Here is a tiny trained network, its code and every weight. The questions are about switching its units off for an input and a class, where a switched-off unit gives its printed mean instead of its output.

import numpy as np


def w(rows, s, z=0):
    codes = np.array(rows[::2]) - 128.0
    scale = np.full(codes.shape[1], s)
    scale[-1] = z or s
    return codes * scale


def f(y):
    return np.maximum(y, 0)


def log_softmax(a):
    a = a - a.max(-1, keepdims=True)
    return a - np.log(np.exp(a).sum(-1, keepdims=True))


def net(x, mask):
    res = np.array(x, float).reshape(1, 4) / 4 @ E
    y = f(res @ A[0][:, :-1].T + A[0][:, -1])
    res = res + np.where(mask, y, B[0][:, -1]) @ B[0][:, :-1]
    return log_softmax(res[-1] @ U[:, :-1].T + U[:, -1])


A, B = {}, {}
E = w([
[29,132,89,96,229],'x0',
[111,254,211,212,182],'x1',
[106,112,165,87,108],'x2',
[195,244,78,44,156],'x3',
],0.0082)
A[0] = w([
[151,193,118,72,129,110],'neuron 0',
[163,172,135,87,128,123],'neuron 1',
[97,177,181,153,170,56],'neuron 2',
[130,111,100,126,111,89],'neuron 3',
[53,104,121,139,154,123],'neuron 4',
[101,181,169,130,176,72],'neuron 5',
[90,86,164,198,102,142],'neuron 6',
[110,42,41,59,160,75],'neuron 7',
[151,98,103,92,127,4],'neuron 8',
[108,128,115,119,163,213],'neuron 9',
[172,97,102,94,99,179],'neuron 10',
[101,78,138,163,140,95],'neuron 11',
[120,109,113,165,122,245],'neuron 12',
[239,148,183,151,35,133],'neuron 13',
[106,68,149,173,159,172],'neuron 14',
[111,208,226,165,143,80],'neuron 15',
[35,137,86,77,245,154],'neuron 16',
[116,153,146,140,120,79],'neuron 17',
[61,133,105,92,202,208],'neuron 18',
[129,199,94,66,133,105],'neuron 19',
[86,161,137,124,154,77],'neuron 20',
[195,200,89,39,158,89],'neuron 21',
[149,136,169,121,107,169],'neuron 22',
],0.012,0.0016)
B[0] = w([
[114,80,168,151,153,200],'neuron 0',
[110,96,162,144,135,182],'neuron 1',
[117,98,58,104,130,188],'neuron 2',
[114,130,104,131,140,152],'neuron 3',
[157,135,171,139,125,183],'neuron 4',
[140,125,60,124,138,186],'neuron 5',
[100,71,182,125,150,199],'neuron 6',
[130,123,25,110,141,249],'neuron 7',
[116,119,83,142,130,166],'neuron 8',
[142,147,144,123,112,166],'neuron 9',
[133,154,71,133,139,188],'neuron 10',
[101,102,166,145,147,175],'neuron 11',
[113,122,157,114,134,160],'neuron 12',
[180,254,164,114,90,233],'neuron 13',
[98,96,177,131,154,187],'neuron 14',
[121,94,21,103,130,220],'neuron 15',
[172,224,185,134,71,252],'neuron 16',
[125,115,103,133,120,148],'neuron 17',
[175,184,155,138,99,215],'neuron 18',
[101,74,172,158,150,208],'neuron 19',
[148,138,107,109,124,163],'neuron 20',
[70,54,190,126,140,246],'neuron 21',
[139,157,132,148,137,159],'neuron 22',
],0.019,0.011)
U = w([
[171,207,126,130,90,252],'0',
[75,105,145,142,147,51],'1',
[123,146,9,113,129,30],'2',
],0.015,0.0023)

Each question gives the input, the list of numbers given to net, and the class t.
The units are the neurons (one row each of A and B). Each row of codes is followed by its name. A weight is (code - 128) times the scale printed after its matrix; where a second scale follows, it is the last column's (A, B and U).
mask holds one flag per neuron, in row order. A switched-off neuron (its flag False) gives its mean, the last column of its row in B, instead of its output. The means were averaged over made-up inputs and are rounded, as every weight is.
A unit's drop is (log p(t) with every unit on - log p(t) with that unit switched off) / (log p(t) with every unit on - log p(t) with every unit switched off).
The circuit of an input: a set's keep is (log p(t) with only the set's units on - log p(t) with every unit switched off) / (log p(t) with every unit on - log p(t) with every unit switched off). Starting from the 12 units with the biggest drops (on a tie, the unit counted first), units are removed one at a time, each time the one whose removal leaves the highest keep (on an exact tie, the one counted first), for as long as the keep stays at least 0.8.
units of the circuit, in order: the units of the circuit, biggest drop first
k most important neurons: the k neurons with the biggest drops, biggest first
drop when u is switched off: that unit's drop, to one decimal
input [-5,0,-8,7], class 1: units of the circuit, in order	neuron 21
input [2,1,-1,3], class 1: 3 most important neurons	neuron 13; neuron 21; neuron 19
input [8,8,-2,-5], class 0: 3 most important neurons	neuron 16; neuron 18; neuron 7
input [-4,5,-5,-3], class 2: 2 most important neurons	neuron 15; neuron 16
input [6,3,-5,8], class 1: 4 most important neurons	neuron 21; neuron 19; neuron 13; neuron 0
input [4,8,-4,7], class 2: 3 most important neurons	neuron 15; neuron 5; neuron 2
input [5,5,7,-1], class 0: 3 most important neurons	neuron 16; neuron 7; neuron 18
input [4,4,-6,-3], class 0: 3 most important neurons	neuron 7; neuron 16; neuron 21
input [7,-5,3,-7], class 0: 3 most important neurons	neuron 16; neuron 21; neuron 18
input [5,4,-4,6], class 1: 2 most important neurons	neuron 21; neuron 13
input [3,4,-2,1], class 2: 4 most important neurons	neuron 13; neuron 15; neuron 2; neuron 5
input [6,-5,-6,1], class 0: 3 most important neurons	neuron 16; neuron 15; neuron 18
input [7,8,6,-3], class 2: 2 most important neurons	neuron 15; neuron 2
input [5,-5,8,6], class 1: units of the circuit, in order	neuron 21
input [-2,-6,7,4], class 2: 2 most important neurons	neuron 7; neuron 10
input [1,-2,-4,2], class 1: 2 most important neurons	neuron 13; neuron 15
input [8,-8,-1,2], class 0: 3 most important neurons	neuron 16; neuron 18; neuron 15
input [-6,8,-8,6], class 2: drop when neuron 16 is switched off	0.1
input [7,-3,8,6], class 0: drop when neuron 19 is switched off	0.0
input [8,-5,2,-5], class 0: drop when neuron 16 is switched off	0.2
input [-6,8,-7,2], class 2: drop when neuron 15 is switched off	1.0
